Here is a tiny trained network, its code and every weight. The questions are about switching its units off for an input and a target symbol, where a switched-off unit gives its printed mean instead of its output.

import numpy as np


def w(rows, s, z=0):
    codes = np.array(rows[::2]) - 128.0
    scale = np.full(codes.shape[1], s)
    scale[-1] = z or s
    return codes * scale


def norm(h):
    return h / np.sqrt((h * h).mean(-1, keepdims=True) + 1e-5)


def f(y):
    return y / 2 * (1 + np.tanh(0.7978845608 * (y + 0.044715 * y**3)))


def softmax(a):
    e = np.exp(a - a.max(-1, keepdims=True))
    return e / e.sum(-1, keepdims=True)


def log_softmax(a):
    a = a - a.max(-1, keepdims=True)
    return a - np.log(np.exp(a).sum(-1, keepdims=True))


def net(x, mask):
    ids = ['αβγδεζηθλμξπτφψω'.index(c) for c in x.split()]
    T = len(ids)
    res = E[ids] + P[:T]
    u = 0
    for l in range(2):
        q, k, v = (norm(res) @ M[l].T for M in (Q, K, V))
        z = softmax(np.where(np.tri(T) > 0, q @ k.T / 4**0.5, -1e9)) @ v
        res = res + np.where(mask[u], z, O[l][:, -1]) @ O[l][:, :-1]
        u += 1
        y = f(norm(res) @ A[l][:, :-1].T + A[l][:, -1])
        res = res + np.where(mask[u : u + 16], y, B[l][:, -1]) @ B[l][:, :-1]
        u += 16
    return log_softmax(norm(res)[-1] @ U[:, :-1].T + U[:, -1])


Q, K, V, O, A, B = {}, {}, {}, {}, {}, {}
E = w([
[166,101,62,139,116],'α',
[172,99,80,157,115],'β',
[189,141,36,182,137],'γ',
[120,135,116,88,76],'δ',
[141,124,53,160,134],'ε',
[120,131,123,77,85],'ζ',
[133,159,112,72,105],'η',
[118,125,130,89,77],'θ',
[149,113,96,212,144],'λ',
[124,153,209,102,97],'μ',
[69,47,70,105,143],'ξ',
[123,4,154,164,186],'π',
[144,121,213,115,128],'τ',
[129,129,194,88,123],'φ',
[121,102,190,91,103],'ψ',
[112,167,125,93,216],'ω',
],0.0026)
P = w([
[252,127,121,122,108],'0',
[166,101,60,89,135],'1',
[137,78,86,100,136],'2',
[90,83,118,116,130],'3',
[60,102,131,124,119],'4',
[41,95,150,125,106],'5',
],0.0015)
Q[0] = w([
[78,49,32,186,90],'0.h0',
[96,72,77,219,142],'0.h0',
[107,77,87,253,187],'0.h0',
[96,83,69,200,132],'0.h0',
],0.0049)
K[0] = w([
[33,102,190,175,190],'0.h0',
[11,112,196,124,169],'0.h0',
[4,118,210,99,156],'0.h0',
[24,105,209,139,175],'0.h0',
],0.0045)
V[0] = w([
[181,159,38,128,66],'0.h0',
[101,111,200,81,61],'0.h0',
[120,125,179,229,27],'0.h0',
[159,149,88,167,3],'0.h0',
],0.002)
O[0] = w([
[64,174,178,151,34,254],'0.h0',
[190,54,78,75,116,40],'0.h0',
[141,7,86,210,96,76],'0.h0',
[97,103,130,181,17,188],'0.h0',
],0.002,0.0009)
A[0] = w([
[128,127,128,128,127,126],'0.n0',
[120,113,155,116,65,164],'0.n1',
[118,143,132,143,159,7],'0.n2',
[128,128,128,128,128,128],'0.n3',
[29,89,126,145,103,95],'0.n4',
[121,94,242,74,158,141],'0.n5',
[157,137,124,45,111,168],'0.n6',
[53,135,72,140,130,52],'0.n7',
[128,124,142,125,94,126],'0.n8',
[59,231,192,117,107,71],'0.n9',
[136,107,135,123,135,96],'0.n10',
[128,130,134,136,111,101],'0.n11',
[37,97,83,40,154,8],'0.n12',
[175,129,72,150,252,126],'0.n13',
[152,111,70,146,190,132],'0.n14',
[128,128,128,128,128,128],'0.n15',
],0.0037,0.0019)
B[0] = w([
[129,128,127,128,128,127],'0.n0',
[106,152,136,90,209,224],'0.n1',
[145,129,182,105,41,14],'0.n2',
[128,128,128,128,128,128],'0.n3',
[217,163,74,104,187,202],'0.n4',
[134,172,2,141,90,164],'0.n5',
[71,146,142,180,165,192],'0.n6',
[227,98,115,170,108,145],'0.n7',
[115,138,145,105,168,143],'0.n8',
[169,31,69,103,142,107],'0.n9',
[131,148,125,127,105,99],'0.n10',
[121,129,151,108,139,108],'0.n11',
[146,140,243,209,94,113],'0.n12',
[102,63,187,40,204,255],'0.n13',
[136,52,99,92,185,242],'0.n14',
[128,128,128,128,128,128],'0.n15',
],0.0024,0.00088)
Q[1] = w([
[147,39,120,172,238],'1.h0',
[56,200,90,36,32],'1.h0',
[148,61,74,254,186],'1.h0',
[100,236,145,41,26],'1.h0',
],0.0061)
K[1] = w([
[3,122,123,131,171],'1.h0',
[228,150,224,132,103],'1.h0',
[45,84,99,176,188],'1.h0',
[241,149,151,115,79],'1.h0',
],0.0054)
V[1] = w([
[130,169,49,42,120],'1.h0',
[7,56,126,95,72],'1.h0',
[165,53,149,105,56],'1.h0',
[3,80,153,173,171],'1.h0',
],0.003)
O[1] = w([
[181,133,240,203,200,252],'1.h0',
[224,239,48,133,190,4],'1.h0',
[252,88,73,81,148,174],'1.h0',
[80,190,48,141,146,11],'1.h0',
],0.0033,0.0004)
A[1] = w([
[98,131,127,197,151,94],'1.n0',
[97,254,137,117,130,4],'1.n1',
[95,122,181,85,78,74],'1.n2',
[114,149,195,95,135,118],'1.n3',
[122,117,141,143,132,123],'1.n4',
[128,128,128,128,128,128],'1.n5',
[158,112,164,197,62,83],'1.n6',
[60,161,106,86,133,87],'1.n7',
[69,175,172,108,188,54],'1.n8',
[138,163,143,127,82,84],'1.n9',
[115,132,104,161,111,123],'1.n10',
[120,139,83,174,123,129],'1.n11',
[71,108,160,132,125,124],'1.n12',
[136,129,122,115,129,126],'1.n13',
[205,159,142,206,117,75],'1.n14',
[160,131,78,167,87,119],'1.n15',
],0.0057,0.0032)
B[1] = w([
[166,113,135,101,79,176],'1.n0',
[178,23,71,160,201,9],'1.n1',
[177,132,63,184,169,144],'1.n2',
[80,151,94,180,126,142],'1.n3',
[137,144,117,119,121,144],'1.n4',
[129,128,128,128,128,128],'1.n5',
[100,176,158,100,237,164],'1.n6',
[164,131,174,34,200,123],'1.n7',
[25,58,173,44,138,126],'1.n8',
[132,97,103,106,154,3],'1.n9',
[118,134,156,142,91,162],'1.n10',
[124,131,170,181,93,254],'1.n11',
[146,194,87,73,117,198],'1.n12',
[118,119,135,139,136,124],'1.n13',
[148,188,96,5,67,98],'1.n14',
[36,154,181,124,120,215],'1.n15',
],0.0032,0.00071)
U = w([
[201,116,94,203,165,127],'α',
[186,54,48,126,67,103],'β',
[32,113,139,211,20,249],'γ',
[159,178,126,89,101,99],'δ',
[88,226,14,169,188,95],'ε',
[154,185,142,81,113,138],'ζ',
[81,249,215,131,147,126],'η',
[163,162,125,86,93,129],'θ',
[75,132,38,13,51,152],'λ',
[171,90,166,160,164,78],'μ',
[123,57,70,117,172,101],'ξ',
[147,73,99,133,159,97],'π',
[159,27,205,76,57,88],'τ',
[127,124,216,151,143,7],'φ',
[208,106,193,89,127,101],'ψ',
[2,80,169,50,205,203],'ω',
],0.0074,0.0017)

Each question gives the input, a string of symbols that net reads in full, and the target symbol t.
The units are the heads (4 rows each of Q, K, V and O) and the neurons (one row each of A and B). Each row of codes is followed by its name. A weight is (code - 128) times the scale printed after its matrix; where a second scale follows, it is the last column's (O, A, B and U).
mask holds one flag per unit, layer by layer, with each layer's heads first. A switched-off unit (its flag False) gives its mean, the last column of its rows in O or B, instead of its output. The means were averaged over made-up inputs and are rounded, as every weight is.
A unit's drop is (log p(t) with every unit on - log p(t) with that unit switched off) / (log p(t) with every unit on - log p(t) with every unit switched off).
The circuit of an input: a set's keep is (log p(t) with only the set's units on - log p(t) with every unit switched off) / (log p(t) with every unit on - log p(t) with every unit switched off). Starting from the 12 units with the biggest drops (on a tie, the unit counted first), units are removed one at a time, each time the one whose removal leaves the highest keep (on an exact tie, the one counted first), for as long as the keep stays at least 0.8.
units of the circuit, in order: the units of the circuit, biggest drop first
k most important neurons: the k neurons with the biggest drops, biggest first
top k neurons in layer l: the k neurons of layer l with the biggest drops, biggest first
input ε ω α λ, target ω: units of the circuit, in order -> [0.h0 0.n13 1.n8]
input ω ψ ε, target ω: units of the circuit, in order -> [0.h0 0.n13 1.h0]
input η ε α ε ξ, target ε: units of the circuit, in order -> [1.h0 0.n12]
input λ ξ λ, target ε: top neuron in layer 1 -> [1.n1]
input γ ε θ ψ, target γ: 2 most important neurons -> [0.n5 0.n13]
input ω λ ε ε μ, target ω: 4 most important neurons -> [1.n8 1.n7 1.n1 0.n4]
input ε β α, target η: units of the circuit, in order -> [0.h0 1.n6 0.n9 1.h0]
input α ε ω ω β, target ω: units of the circuit, in order -> [0.h0 1.n8]
input ξ λ α, target ε: top 2 neurons in layer 0 -> [0.n12 0.n6]
input γ δ β δ, target γ: top 2 neurons in layer 0 -> [0.n5 0.n6]
input γ λ λ θ, target γ: units of the circuit, in order -> [1.n2 0.h0]
input μ ω ε, target ω: units of the circuit, in order -> [0.h0 1.h0 1.n8]
input ε β γ, target η: units of the circuit, in order -> [0.h0 1.n6 1.h0]
input δ ζ β ζ λ γ, target γ: units of the circuit, in order -> [1.n15 1.n11]
input β θ α τ, target β: top 3 neurons in layer 0 -> [0.n5 0.n9 0.n4]
input ε λ λ λ ζ φ, target ε: 2 most important neurons -> [1.n2 0.n5]
input ε α ω μ, target ε: top 2 neurons in layer 1 -> [1.n2 1.n12]
input α ε δ β θ, target α: 3 most important neurons -> [1.n2 0.n4 0.n12]
input β ε μ, target β: top neuron in layer 1 -> [1.n2]
input ω ε α δ, target ω: 2 most important neurons -> [1.n8 0.n4]
input α μ η ω λ δ, target α: 2 most important neurons -> [1.n2 0.n4]
input ψ λ β α, target γ: 2 most important neurons -> [1.n15 0.n13]
input β θ ψ, target β: 2 most important neurons -> [0.n5 1.n2]
input ω λ φ μ δ, target ω: 3 most important neurons -> [1.n8 0.n6 0.n1]
input ω ψ ψ ζ μ, target ω: 3 most important neurons -> [1.n8 0.n6 1.n1]
input α λ λ θ η, target α: top 4 neurons in layer 0 -> [0.n12 0.n4 0.n9 0.n13]
input ξ δ λ, target ε: 2 most important neurons -> [0.n12 0.n6]
input γ λ π λ μ, target γ: top 3 neurons in layer 1 -> [1.n2 1.n3 1.n14]
input η ε ε ω η, target η: 2 most important neurons -> [0.n12 0.n13]
input λ η π ω α, target ω: most important neuron -> [1.n8]
